Below are the code and all the weights of a small trained network. Each question names an input and a target symbol and asks about switching units off, where a switched-off unit gives its printed mean instead of its output.

import numpy as np


def w(rows, s, z=0):
    codes = np.array(rows[::2]) - 128.0
    scale = np.full(codes.shape[1], s)
    scale[-1] = z or s
    return codes * scale


def norm(h):
    return h / np.sqrt((h * h).mean(-1, keepdims=True) + 1e-5)


def f(y):
    return np.maximum(y, 0)


def softmax(a):
    e = np.exp(a - a.max(-1, keepdims=True))
    return e / e.sum(-1, keepdims=True)


def log_softmax(a):
    a = a - a.max(-1, keepdims=True)
    return a - np.log(np.exp(a).sum(-1, keepdims=True))


def net(x, mask):
    ids = ['βγζηπσψω'.index(c) for c in x.split()]
    T = len(ids)
    res = E[ids] + P[:T]
    u = 0
    for l in range(2):
        r = norm(res)
        for j in range(2):
            rows = slice(3 * j, 3 * j + 3)
            q, k, v = (r @ M[l][rows].T for M in (Q, K, V))
            z = softmax(np.where(np.tri(T) > 0, q @ k.T / 3**0.5, -1e9)) @ v
            o = O[l][rows]
            res = res + np.where(mask[u + j], z, o[:, -1]) @ o[:, :-1]
        u += 2
        y = f(norm(res) @ A[l][:, :-1].T + A[l][:, -1])
        res = res + np.where(mask[u : u + 8], y, B[l][:, -1]) @ B[l][:, :-1]
        u += 8
    return log_softmax(norm(res)[-1] @ U[:, :-1].T + U[:, -1])


Q, K, V, O, A, B = {}, {}, {}, {}, {}, {}
E = w([
[126,197,1],'β',
[69,140,121],'γ',
[149,153,163],'ζ',
[158,142,111],'η',
[201,154,210],'π',
[140,161,157],'σ',
[146,151,162],'ψ',
[133,164,119],'ω',
],0.029)
P = w([
[188,109,128],'0',
[254,235,165],'1',
[239,212,129],'2',
[222,179,122],'3',
[182,149,118],'4',
[155,129,118],'5',
[135,116,116],'6',
[136,104,111],'7',
[123,94,108],'8',
[110,79,108],'9',
[109,72,105],'10',
[113,63,101],'11',
[113,55,99],'12',
],0.0059)
Q[0] = w([
[133,153,179],'L0H1',
[119,118,137],'L0H1',
[135,113,50],'L0H1',
[251,228,115],'L0H2',
[155,218,38],'L0H2',
[21,136,117],'L0H2',
],0.02)
K[0] = w([
[161,104,132],'L0H1',
[131,110,117],'L0H1',
[82,183,139],'L0H1',
[1,117,148],'L0H2',
[41,157,191],'L0H2',
[166,226,168],'L0H2',
],0.025)
V[0] = w([
[224,94,61],'L0H1',
[108,128,137],'L0H1',
[254,180,167],'L0H1',
[67,67,103],'L0H2',
[96,195,91],'L0H2',
[249,176,182],'L0H2',
],0.0079)
O[0] = w([
[178,212,134,56],'L0H1',
[116,113,128,132],'L0H1',
[246,154,145,177],'L0H1',
[56,145,141,80],'L0H2',
[151,183,180,253],'L0H2',
[231,64,70,112],'L0H2',
],0.011,0.0036)
A[0] = w([
[84,123,143,117],'L0N1',
[156,218,19,152],'L0N2',
[90,35,202,1],'L0N3',
[96,45,197,87],'L0N4',
[173,130,95,42],'L0N5',
[87,165,4,84],'L0N6',
[134,59,87,18],'L0N7',
[76,115,160,78],'L0N8',
],0.023,0.0034)
B[0] = w([
[133,174,92,189],'L0N1',
[2,139,97,237],'L0N2',
[248,112,142,173],'L0N3',
[217,133,126,178],'L0N4',
[81,186,196,187],'L0N5',
[134,7,109,254],'L0N6',
[194,196,75,242],'L0N7',
[157,185,90,192],'L0N8',
],0.03,0.0074)
Q[1] = w([
[177,203,132],'L1H1',
[14,165,10],'L1H1',
[72,204,251],'L1H1',
[126,96,136],'L1H2',
[152,147,211],'L1H2',
[126,90,125],'L1H2',
],0.018)
K[1] = w([
[149,226,101],'L1H1',
[26,141,29],'L1H1',
[27,142,255],'L1H1',
[138,133,78],'L1H2',
[154,60,209],'L1H2',
[135,156,67],'L1H2',
],0.016)
V[1] = w([
[87,41,33],'L1H1',
[37,58,63],'L1H1',
[251,50,26],'L1H1',
[178,54,177],'L1H2',
[70,118,108],'L1H2',
[139,99,142],'L1H2',
],0.012)
O[1] = w([
[132,177,138,107],'L1H1',
[180,181,126,102],'L1H1',
[7,127,158,124],'L1H1',
[179,177,157,1],'L1H2',
[166,149,92,138],'L1H2',
[157,152,134,82],'L1H2',
],0.016,0.0081)
A[1] = w([
[92,15,137,82],'L1N1',
[62,105,147,205],'L1N2',
[65,3,102,52],'L1N3',
[70,252,195,139],'L1N4',
[89,100,196,86],'L1N5',
[125,97,134,66],'L1N6',
[152,38,50,3],'L1N7',
[178,29,66,12],'L1N8',
],0.018,0.0049)
B[1] = w([
[91,217,117,186],'L1N1',
[175,116,98,177],'L1N2',
[101,150,246,226],'L1N3',
[221,196,210,222],'L1N4',
[150,89,119,139],'L1N5',
[125,147,107,131],'L1N6',
[65,23,120,255],'L1N7',
[254,199,55,252],'L1N8',
],0.03,0.006)
U = w([
[69,142,121,254],'β',
[169,130,129,93],'γ',
[142,142,123,81],'ζ',
[124,249,184,141],'η',
[159,76,211,183],'π',
[182,65,42,125],'σ',
[117,251,41,52],'ψ',
[150,145,135,96],'ω',
],0.014,0.0082)

Each question gives the input, a string of symbols that net reads in full, and the target symbol t.
The units are the heads (3 rows each of Q, K, V and O) and the neurons (one row each of A and B). Each row of codes is followed by its name. A weight is (code - 128) times the scale printed after its matrix; where a second scale follows, it is the last column's (O, A, B and U).
mask holds one flag per unit, layer by layer, with each layer's heads first. A switched-off unit (its flag False) gives its mean, the last column of its rows in O or B, instead of its output. The means were averaged over made-up inputs and are rounded, as every weight is.
A unit's drop is (log p(t) with every unit on - log p(t) with that unit switched off) / (log p(t) with every unit on - log p(t) with every unit switched off).
The circuit of an input: a set's keep is (log p(t) with only the set's units on - log p(t) with every unit switched off) / (log p(t) with every unit on - log p(t) with every unit switched off). Starting from the 12 units with the biggest drops (on a tie, the unit counted first), units are removed one at a time, each time the one whose removal leaves the highest keep (on an exact tie, the one counted first), for as long as the keep stays at least 0.8.
units of the circuit, in order: the units of the circuit, biggest drop first
unit that matters most: the unit with the biggest drop
top k neurons: the k neurons with the biggest drops, biggest first
top k neurons in layer l: the k neurons of layer l with the biggest drops, biggest first
heads that matter: for each layer, one digit per head in row order, 1 if its drop is at least 0.15 and else 0, layers parted by /
input γ β σ σ η, target η: top 3 neurons -> [L0N6 L1N4 L0N2]
input σ β η π η ω σ ω σ σ γ, target η: unit that matters most -> L0N2
input σ ω η ζ ζ ζ η σ σ η σ, target η: top 3 neurons -> [L0N6 L0N2 L0N5]
input η η β η γ γ ω γ, target β: top 2 neurons -> [L0N6 L1N8]
input γ γ γ σ, target σ: top 4 neurons -> [L0N7 L0N5 L0N3 L0N8]
input ω γ π γ π ω, target η: top 2 neurons -> [L0N6 L0N2]
input π γ π γ ζ, target π: units of the circuit, in order -> [L1H1 L0N2]
input η γ γ ω, target η: top 2 neurons -> [L0N2 L0N6]
input γ γ σ γ η γ ω γ η ζ γ η, target β: heads that matter -> 11 / 10
input η η γ, target η: units of the circuit, in order -> [L0N5 L1N4 L0H2]
input η σ π η σ π, target π: top 3 neurons -> [L0N5 L1N8 L1N5]
input ω π σ ω γ π π γ σ σ, target π: units of the circuit, in order -> [L0N2 L1H1]
input ζ η π γ σ γ π π γ σ, target π: top 3 neurons in layer 0 -> [L0N2 L0N7 L0N6]
input π γ ω ψ, target π: units of the circuit, in order -> [L0N7]
input ω π σ ψ η γ ω γ ω η, target ψ: heads that matter -> 11 / 01
input ω η β, target β: top 3 neurons -> [L0N2 L0N6 L1N8]
input γ γ η, target η: top 2 neurons -> [L0N8 L1N4]
input η β σ γ σ γ σ γ η η, target β: top 4 neurons in layer 0 -> [L0N2 L0N3 L0N4 L0N7]
input γ γ η ω ζ γ γ η, target ψ: top 2 neurons in layer 1 -> [L1N7 L1N3]
input π γ η σ π γ γ γ γ σ γ, target σ: top 2 neurons -> [L1N7 L0N7]
input π ω ω γ σ γ γ ψ, target π: unit that matters most -> L1H2
